Below are the code and all the weights of a small trained network. Each question names an input and a target symbol and asks about switching units off, where a switched-off unit gives its printed mean instead of its output.

import numpy as np


def w(rows, s, z=0):
    codes = np.array(rows[::2]) - 128.0
    scale = np.full(codes.shape[1], s)
    scale[-1] = z or s
    return codes * scale


def norm(h):
    return h / np.sqrt((h * h).mean(-1, keepdims=True) + 1e-5)


def f(y):
    return y / 2 * (1 + np.tanh(0.7978845608 * (y + 0.044715 * y**3)))


def softmax(a):
    e = np.exp(a - a.max(-1, keepdims=True))
    return e / e.sum(-1, keepdims=True)


def log_softmax(a):
    a = a - a.max(-1, keepdims=True)
    return a - np.log(np.exp(a).sum(-1, keepdims=True))


def net(x, mask):
    ids = ['ΓΔΘΠΦαβζμξστψ'.index(c) for c in x.split()]
    T = len(ids)
    res = E[ids] + P[:T]
    u = 0
    for l in range(3):
        q, k, v = (norm(res) @ M[l].T for M in (Q, K, V))
        z = softmax(np.where(np.tri(T) > 0, q @ k.T / 3**0.5, -1e9)) @ v
        res = res + np.where(mask[u], z, O[l][:, -1]) @ O[l][:, :-1]
        u += 1
        y = f(norm(res) @ A[l][:, :-1].T + A[l][:, -1])
        res = res + np.where(mask[u : u + 8], y, B[l][:, -1]) @ B[l][:, :-1]
        u += 8
    return log_softmax(norm(res)[-1] @ U[:, :-1].T + U[:, -1])


Q, K, V, O, A, B = {}, {}, {}, {}, {}, {}
E = w([
[124,141,183,96,132,129],'Γ',
[102,126,142,99,141,119],'Δ',
[108,134,119,183,100,118],'Θ',
[135,175,145,89,111,168],'Π',
[72,190,165,86,5,170],'Φ',
[87,144,125,119,160,125],'α',
[133,95,84,124,83,147],'β',
[141,107,138,114,126,115],'ζ',
[125,113,100,191,157,145],'μ',
[150,85,141,167,137,104],'ξ',
[109,188,137,85,152,158],'σ',
[147,58,163,99,152,89],'τ',
[163,138,122,134,84,75],'ψ',
],0.031)
P = w([
[254,58,140,17,46,91],'0',
[207,92,145,26,51,108],'1',
[111,63,184,75,98,92],'2',
[110,106,185,90,125,64],'3',
[147,133,166,116,109,14],'4',
[43,66,122,96,188,38],'5',
[155,186,185,98,135,5],'6',
[72,136,108,84,156,8],'7',
],0.0056)
Q[0] = w([
[223,73,161,87,35,66],'0.h0',
[199,113,43,194,78,116],'0.h0',
[140,198,253,143,164,89],'0.h0',
],0.0059)
K[0] = w([
[199,56,206,173,152,142],'0.h0',
[125,120,84,65,184,152],'0.h0',
[3,123,127,121,151,150],'0.h0',
],0.0078)
V[0] = w([
[119,50,182,37,87,105],'0.h0',
[168,118,169,105,185,126],'0.h0',
[97,135,130,114,2,129],'0.h0',
],0.0095)
O[0] = w([
[59,75,91,129,54,190,254],'0.h0',
[135,2,176,73,252,179,164],'0.h0',
[209,135,183,247,75,134,156],'0.h0',
],0.0097,0.009)
A[0] = w([
[83,70,53,99,47,91,207],'0.n0',
[141,51,42,180,137,243,227],'0.n1',
[195,211,191,70,118,126,201],'0.n2',
[178,91,114,38,132,193,50],'0.n3',
[135,254,94,155,176,131,191],'0.n4',
[88,71,144,187,167,230,166],'0.n5',
[56,218,91,174,55,86,255],'0.n6',
[64,182,130,152,64,194,91],'0.n7',
],0.008,0.0021)
B[0] = w([
[80,122,223,121,193,97,253],'0.n0',
[236,203,113,136,110,30,225],'0.n1',
[49,35,122,165,162,100,176],'0.n2',
[125,156,128,160,128,134,189],'0.n3',
[90,171,177,126,51,79,152],'0.n4',
[191,235,101,128,131,40,212],'0.n5',
[30,188,184,110,105,177,188],'0.n6',
[83,3,67,60,51,59,183],'0.n7',
],0.0073,0.006)
Q[1] = w([
[131,53,153,171,149,149],'1.h0',
[101,89,123,105,174,117],'1.h0',
[254,57,121,171,130,102],'1.h0',
],0.0071)
K[1] = w([
[164,105,228,126,99,108],'1.h0',
[146,106,90,143,181,75],'1.h0',
[2,122,78,194,92,159],'1.h0',
],0.0071)
V[1] = w([
[90,133,46,161,124,161],'1.h0',
[161,78,123,163,213,149],'1.h0',
[165,16,193,254,191,162],'1.h0',
],0.0053)
O[1] = w([
[126,75,157,104,137,215,1],'1.h0',
[171,55,73,119,44,115,59],'1.h0',
[88,237,183,2,154,120,105],'1.h0',
],0.0095,0.0031)
A[1] = w([
[79,66,138,67,119,120,169],'1.n0',
[199,254,101,121,109,107,190],'1.n1',
[149,173,99,195,207,176,103],'1.n2',
[133,140,163,193,127,196,89],'1.n3',
[167,126,146,196,68,75,136],'1.n4',
[125,102,173,50,37,107,73],'1.n5',
[131,124,75,111,242,173,254],'1.n6',
[115,85,74,98,54,197,127],'1.n7',
],0.0084,0.0023)
B[1] = w([
[77,177,90,116,144,142,253],'1.n0',
[178,123,189,166,189,215,136],'1.n1',
[207,172,96,109,202,165,117],'1.n2',
[147,5,171,159,149,97,116],'1.n3',
[65,140,55,84,144,96,201],'1.n4',
[136,176,171,147,191,117,246],'1.n5',
[135,195,152,92,102,254,154],'1.n6',
[125,130,39,56,174,16,150],'1.n7',
],0.0072,0.0061)
Q[2] = w([
[3,86,178,125,156,153],'2.h0',
[56,196,110,109,243,69],'2.h0',
[165,117,203,105,132,93],'2.h0',
],0.0049)
K[2] = w([
[192,199,69,115,162,76],'2.h0',
[80,67,209,241,254,68],'2.h0',
[76,245,27,154,56,200],'2.h0',
],0.0059)
V[2] = w([
[118,1,194,166,142,104],'2.h0',
[65,176,146,66,84,161],'2.h0',
[144,158,56,187,162,89],'2.h0',
],0.0092)
O[2] = w([
[124,36,195,25,74,70,157],'2.h0',
[17,81,142,161,212,211,254],'2.h0',
[76,248,42,215,170,70,69],'2.h0',
],0.012,0.0036)
A[2] = w([
[221,135,119,179,171,137,7],'2.n0',
[143,183,158,135,2,171,110],'2.n1',
[44,145,145,137,114,103,61],'2.n2',
[128,96,108,162,180,171,130],'2.n3',
[80,187,216,173,176,124,253],'2.n4',
[163,31,77,224,134,82,132],'2.n5',
[56,171,119,41,66,156,141],'2.n6',
[38,129,101,55,185,128,115],'2.n7',
],0.0099,0.0034)
B[2] = w([
[186,37,77,189,230,82,129],'2.n0',
[165,26,212,146,217,247,137],'2.n1',
[111,51,146,172,230,68,198],'2.n2',
[219,215,129,9,109,104,140],'2.n3',
[241,117,125,207,200,133,247],'2.n4',
[41,255,173,25,210,60,162],'2.n5',
[154,118,151,118,128,66,230],'2.n6',
[191,74,21,149,80,68,255],'2.n7',
],0.0059,0.0089)
U = w([
[85,126,140,254,84,108,102],'Γ',
[170,190,59,205,165,144,119],'Δ',
[161,196,178,57,143,62,80],'Θ',
[146,100,171,203,84,176,125],'Π',
[74,145,102,124,217,205,213],'Φ',
[148,145,216,160,148,202,143],'α',
[124,70,44,154,110,149,82],'β',
[40,136,58,108,195,222,90],'ζ',
[199,183,187,81,47,89,108],'μ',
[124,228,71,189,70,140,117],'ξ',
[140,88,137,180,122,137,44],'σ',
[84,86,171,113,42,165,252],'τ',
[126,53,150,43,153,158,156],'ψ',
],0.0094,0.0039)

Each question gives the input, a string of symbols that net reads in full, and the target symbol t.
The units are the heads (3 rows each of Q, K, V and O) and the neurons (one row each of A and B). Each row of codes is followed by its name. A weight is (code - 128) times the scale printed after its matrix; where a second scale follows, it is the last column's (O, A, B and U).
mask holds one flag per unit, layer by layer, with each layer's heads first. A switched-off unit (its flag False) gives its mean, the last column of its rows in O or B, instead of its output. The means were averaged over made-up inputs and are rounded, as every weight is.
A unit's drop is (log p(t) with every unit on - log p(t) with that unit switched off) / (log p(t) with every unit on - log p(t) with every unit switched off).
The circuit of an input: a set's keep is (log p(t) with only the set's units on - log p(t) with every unit switched off) / (log p(t) with every unit on - log p(t) with every unit switched off). Starting from the 12 units with the biggest drops (on a tie, the unit counted first), units are removed one at a time, each time the one whose removal leaves the highest keep (on an exact tie, the one counted first), for as long as the keep stays at least 0.8.
circuit, biggest first: the units of the circuit, biggest drop first
unit that matters most: the unit with the biggest drop
k most important neurons: the k neurons with the biggest drops, biggest first
k most important neurons of layer l: the k neurons of layer l with the biggest drops, biggest first
drop of u: that unit's drop, to one decimal
input α σ ξ Δ, target Θ: circuit, biggest first => 2.h0, 0.n5
input τ ψ ψ, target ψ: circuit, biggest first => 2.h0, 0.h0
input ζ Γ α τ σ Δ σ α, target ψ: circuit, biggest first => 2.h0, 1.n5
input ζ Γ ξ ζ ξ α, target Θ: circuit, biggest first => 2.h0
input σ ζ μ σ ψ Δ σ α, target Δ: 2 most important neurons of layer 2 => 2.n4, 2.n7
input Δ τ σ σ σ, target ψ: circuit, biggest first => 0.n0, 2.h0
input σ Δ ψ σ Δ Γ μ Γ, target Δ: circuit, biggest first => 2.h0, 2.n4, 0.n5
input ξ σ ξ ζ, target Θ: circuit, biggest first => 0.n7, 1.h0
input α Δ β τ ζ σ ξ, target Θ: 3 most important neurons => 2.n5, 0.n1, 0.n5
input Φ ζ μ, target Δ: 2 most important neurons of layer 1 => 1.n1, 1.n4
input Π σ τ ψ, target ψ: 2 most important neurons => 0.n5, 0.n1
input σ σ Δ α σ, target ζ: 4 most important neurons => 0.n1, 1.n0, 0.n2, 0.n5
input β α Φ β Θ α σ, target Γ: 2 most important neurons => 0.n2, 0.n4
input σ Δ ξ ξ σ σ, target Θ: circuit, biggest first => 2.h0
input μ σ α Γ, target Δ: 2 most important neurons of layer 0 => 0.n4, 0.n0
input β ψ ψ α β Θ σ β, target Γ: 3 most important neurons of layer 0 => 0.n6, 0.n0, 0.n1
input ζ ξ Δ, target Θ: 4 most important neurons of layer 0 => 0.n1, 0.n5, 0.n7, 0.n2
input τ μ α α ξ, target Θ: 2 most important neurons => 2.n5, 0.n6
input σ ξ σ, target Θ: drop of 2.n5 => 0.0
input Γ Δ β Γ τ Γ α, target ψ: drop of 0.h0 => 0.2
input β ξ ξ β, target Θ: drop of 2.n7 => 0.1
input ξ ψ τ σ Φ τ σ, target τ: drop of 0.n2 => 0.2
input ξ ξ ψ α Π β ξ μ, target Δ: unit that matters most => 1.n1
